Where the symbols take the nodes:
x: Z17->Z17, Z653->Z596, Z71->Z756, Z195->Z861, Z758->Z178, Z148->Z907, Z736->Z460, Z483->Z539, Z439->Z445, Z137->Z978, Z398->Z620, Z442->Z195, Z819->Z398, Z340->Z653, Z869->Z758, Z890->Z483, Z599->Z758, Z145->Z539, Z844->Z148, Z596->Z209, Z16->Z152, Z460->Z693, Z153->Z145, Z508->Z730, Z868->Z439, Z412->Z220, Z443->Z442, Z838->Z24, Z718->Z188, Z115->Z833, Z907->Z861, Z978->Z756, Z220->Z637, Z833->Z24, Z951->Z868, Z941->Z71, Z209->Z844, Z24->Z907, Z271->Z718, Z140->Z439, Z888->Z819, Z152->Z539, Z339->Z137, Z539->Z941, Z730->Z951, Z693->Z340, Z178->Z920, Z188->Z178, Z920->Z888, Z568->Z539, Z823->Z94, Z452->Z145, Z684->Z868, Z94->Z140, Z756->Z452, Z592->Z869, Z620->Z439, Z438->Z153, Z861->Z568, Z637->Z823, Z445->Z137
o: Z17->Z833, Z653->Z568, Z71->Z452, Z195->Z568, Z758->Z869, Z148->Z443, Z736->Z443, Z483->Z941, Z439->Z137, Z137->Z508, Z398->Z17, Z442->Z861, Z819->Z620, Z340->Z24, Z869->Z24, Z890->Z539, Z599->Z592, Z145->Z907, Z844->Z907, Z596->Z844, Z16->Z890, Z460->Z340, Z153->Z220, Z508->Z951, Z868->Z445, Z412->Z438, Z443->Z195, Z838->Z736, Z718->Z94, Z115->Z599, Z907->Z442, Z978->Z339, Z220->Z823, Z833->Z758, Z951->Z439, Z941->Z756, Z209->Z736, Z24->Z460, Z271->Z188, Z140->Z868, Z888->Z398, Z152->Z483, Z339->Z718, Z539->Z71, Z730->Z339, Z693->Z653, Z178->Z508, Z188->Z920, Z920->Z819, Z568->Z152, Z823->Z140, Z452->Z438, Z684->Z439, Z94->Z684, Z756->Z145, Z592->Z838, Z620->Z115, Z438->Z412, Z861->Z16, Z637->Z94, Z445->Z978
n: Z17->Z398, Z653->Z24, Z71->Z209, Z195->Z443, Z758->Z833, Z148->Z209, Z736->Z188, Z483->Z152, Z439->Z684, Z137->Z439, Z398->Z888, Z442->Z24, Z819->Z920, Z340->Z24, Z869->Z758, Z890->Z16, Z599->Z115, Z145->Z756, Z844->Z596, Z596->Z340, Z16->Z861, Z460->Z24, Z153->Z978, Z508->Z508, Z868->Z220, Z412->Z438, Z443->Z148, Z838->Z592, Z718->Z868, Z115->Z620, Z907->Z844, Z978->Z445, Z220->Z153, Z833->Z17, Z951->Z508, Z941->Z483, Z209->Z653, Z24->Z869, Z271->Z951, Z140->Z823, Z888->Z178, Z152->Z568, Z339->Z730, Z539->Z890, Z730->Z978, Z693->Z736, Z178->Z718, Z188->Z271, Z920->Z140, Z568->Z195, Z823->Z220, Z452->Z71, Z684->Z94, Z94->Z637, Z756->Z941, Z592->Z599, Z620->Z869, Z438->Z452, Z861->Z442, Z637->Z412, Z445->Z951

In the rows, zero is written as 125.

The rows follow the links: the fewer symbols apart two nodes are, the more alike their rows tend to be.

Each row is also shifted at random along 4 hidden directions that mean nothing.

Some nodes, each with a row of numbers:
Z339 -> 103,112,128,133,114,125,112,131,115,114,107,133,132,145,124,118,125,127,125,125,126,137,124,116,151,103,122,135,120,125,118,126,117,133,140,119,111,114,126,116,144
Z271 -> 141,124,129,140,105,122,113,128,156,113,103,132,111,167,133,104,126,144,145,121,122,120,118,101,127,121,70,134,139,130,118,115,136,118,109,129,107,122,127,135,156
Z483 -> 160,119,120,127,142,134,127,131,112,119,139,115,139,101,105,143,124,122,106,127,131,126,123,140,126,118,147,146,128,130,131,127,115,125,137,104,135,131,127,105,119
Z140 -> 126,128,137,127,108,135,113,114,126,111,119,116,123,132,140,116,125,128,142,125,122,120,128,137,116,123,100,112,118,136,130,106,136,111,127,135,122,140,106,121,133
Z823 -> 140,129,139,115,106,137,124,110,107,119,133,111,129,114,135,114,122,118,136,121,126,125,131,139,114,132,129,100,106,123,133,119,127,109,134,138,128,144,110,130,118
Z16 -> 226,114,126,125,136,107,155,121,132,108,153,138,142,145,123,161,149,136,116,133,131,108,92,117,139,116,132,147,123,113,134,133,127,155,143,117,159,132,125,117,110
Z592 -> 74,129,126,121,129,114,135,135,140,140,131,140,112,142,137,129,137,136,134,121,117,126,118,101,123,142,129,125,128,123,132,133,130,139,111,136,136,114,126,136,117
Z684 -> 183,116,141,115,116,136,113,110,94,117,116,122,138,107,133,143,126,109,130,133,118,137,131,155,137,107,147,106,90,130,127,115,137,131,156,129,133,128,96,98,121
Z838 -> 146,132,127,115,131,105,141,118,143,139,130,144,118,139,144,140,138,129,134,133,119,116,119,114,124,137,127,112,124,122,125,127,143,145,116,145,144,117,123,133,110
Z978 -> 202,131,130,139,108,136,108,119,151,108,109,111,114,136,127,103,115,137,143,125,125,110,125,134,111,119,67,122,138,135,122,101,141,98,112,124,104,137,117,129,154
Z24 -> 158,127,129,106,123,106,140,126,112,154,134,142,127,117,134,125,129,108,122,127,122,137,132,116,135,137,168,97,108,106,120,145,122,143,131,144,132,110,132,146,97
Z460 -> 80,130,117,114,137,120,120,120,102,151,108,129,126,98,124,128,115,103,113,135,128,146,150,142,140,120,168,104,114,123,107,134,120,133,130,133,116,108,136,126,114
Z209 -> 161,142,116,121,125,112,136,108,134,136,121,126,120,129,134,107,117,123,128,132,133,123,133,127,118,133,116,99,130,113,111,130,128,120,112,145,117,127,140,155,120
Z115 -> 156,127,135,114,124,121,132,144,132,141,145,136,115,130,135,133,138,130,136,116,112,122,116,104,115,151,134,124,122,126,143,129,130,134,115,133,142,117,116,128,109
Z833 -> 125,123,129,115,136,129,121,148,116,150,133,129,116,100,123,140,128,117,122,120,109,133,131,126,116,143,154,124,120,135,137,128,127,130,119,121,135,110,116,113,110
Z596 -> 103,126,116,128,135,90,151,98,146,118,117,149,132,161,143,151,140,134,124,147,131,113,106,118,152,108,117,123,120,110,110,130,146,162,133,141,146,122,129,133,121
Z730 -> 117,127,117,142,124,148,88,129,126,120,84,110,114,111,115,108,101,122,126,128,127,135,148,148,124,110,101,130,138,147,108,107,129,100,115,113,90,122,127,110,160
Z71 -> 133,115,120,129,144,116,150,107,128,97,149,128,150,134,124,172,144,133,111,138,132,103,97,136,133,108,126,146,121,124,137,121,136,152,148,116,163,145,115,99,115
Z941 -> 168,129,129,134,117,121,148,128,155,103,158,120,129,156,121,111,134,150,132,115,134,99,97,98,107,137,83,144,148,115,141,127,120,115,114,123,133,149,133,148,130
Z412 -> 211,144,131,110,122,152,116,109,111,129,133,91,123,70,130,117,106,107,134,123,126,121,146,173,88,144,134,92,114,137,135,107,135,87,121,133,123,149,106,123,113
Z137 -> 111,105,123,139,137,117,113,112,129,99,94,141,135,148,127,171,140,130,121,148,118,120,107,143,160,82,110,149,117,139,115,105,149,157,153,112,138,117,104,79,147

Where do the symbols, taken in turn from left to right, take each start?
Answers are names.
213,125,133,130,116,132,108,113,138,108,100,120,118,127,135,134,123,128,142,134,118,116,121,149,124,111,93,121,119,141,124,98,154,115,127,127,122,130,101,104,144
o o o x o: Z445
110,130,115,137,138,128,139,106,151,94,137,111,131,131,120,139,127,142,122,132,136,94,106,138,111,120,85,143,144,131,131,111,139,118,121,117,138,154,121,117,135
x x n o n: Z483
131,122,122,124,138,144,126,122,106,114,139,106,141,92,109,137,119,116,111,125,133,125,130,153,117,118,143,135,123,131,132,122,114,116,138,108,132,143,122,106,121
n x o: Z452
38,127,119,128,140,118,127,137,140,141,120,138,110,134,130,136,132,134,127,125,115,125,123,111,126,137,127,134,134,131,125,126,133,140,110,128,134,111,126,122,126
x n x x o: Z442
127,128,126,127,137,130,121,143,143,136,130,127,110,122,127,139,131,134,130,120,111,116,122,121,109,143,118,138,135,140,137,115,139,124,108,121,135,120,114,111,126
x n x n o: Z24
147,135,115,117,139,119,127,109,121,139,108,127,125,98,126,134,114,107,119,141,133,130,140,152,129,122,145,103,120,125,105,125,137,128,124,134,120,117,131,127,116
o n n n: Z148
116,126,103,141,156,125,129,119,142,113,115,121,131,116,108,148,119,128,106,143,139,112,120,143,133,105,116,153,146,135,112,119,130,130,122,106,127,127,138,107,137
x o n n: Z653
140,141,135,126,100,147,109,113,135,117,118,99,111,121,136,86,108,129,149,116,127,117,139,137,93,139,83,99,131,132,128,107,132,82,105,139,104,149,117,143,140
o n x o x: Z439
153,126,121,106,128,124,119,129,76,157,120,124,136,79,112,106,106,88,104,125,136,160,161,142,140,124,200,95,105,110,108,155,91,123,141,128,104,105,150,142,101
n x o: Z442
154,132,129,118,125,141,133,117,112,117,148,104,136,103,124,120,121,121,127,120,132,119,127,142,103,136,136,117,120,124,137,127,117,107,131,122,133,149,120,127,111
x o x n n: Z24
113,124,132,118,127,134,134,111,104,115,143,115,140,108,128,140,129,119,123,127,128,123,122,143,121,123,142,115,109,120,135,122,123,127,143,126,143,143,111,114,110
x n o n: Z730
133,127,121,121,123,102,146,125,124,134,132,139,133,143,123,109,127,123,118,125,140,129,122,101,143,122,145,122,126,101,113,153,106,139,128,131,120,118,153,157,114
x o n: Z195
42,99,139,125,99,122,109,144,89,126,117,144,140,147,119,111,129,117,120,115,123,158,131,98,161,105,151,130,105,111,121,146,97,144,156,118,110,101,132,124,135
o x x x: Z445
133,137,131,118,118,130,124,148,134,152,140,125,104,123,133,101,126,129,138,107,114,128,134,101,99,164,126,112,133,127,138,130,124,110,99,138,123,119,128,149,116
x n n: Z17
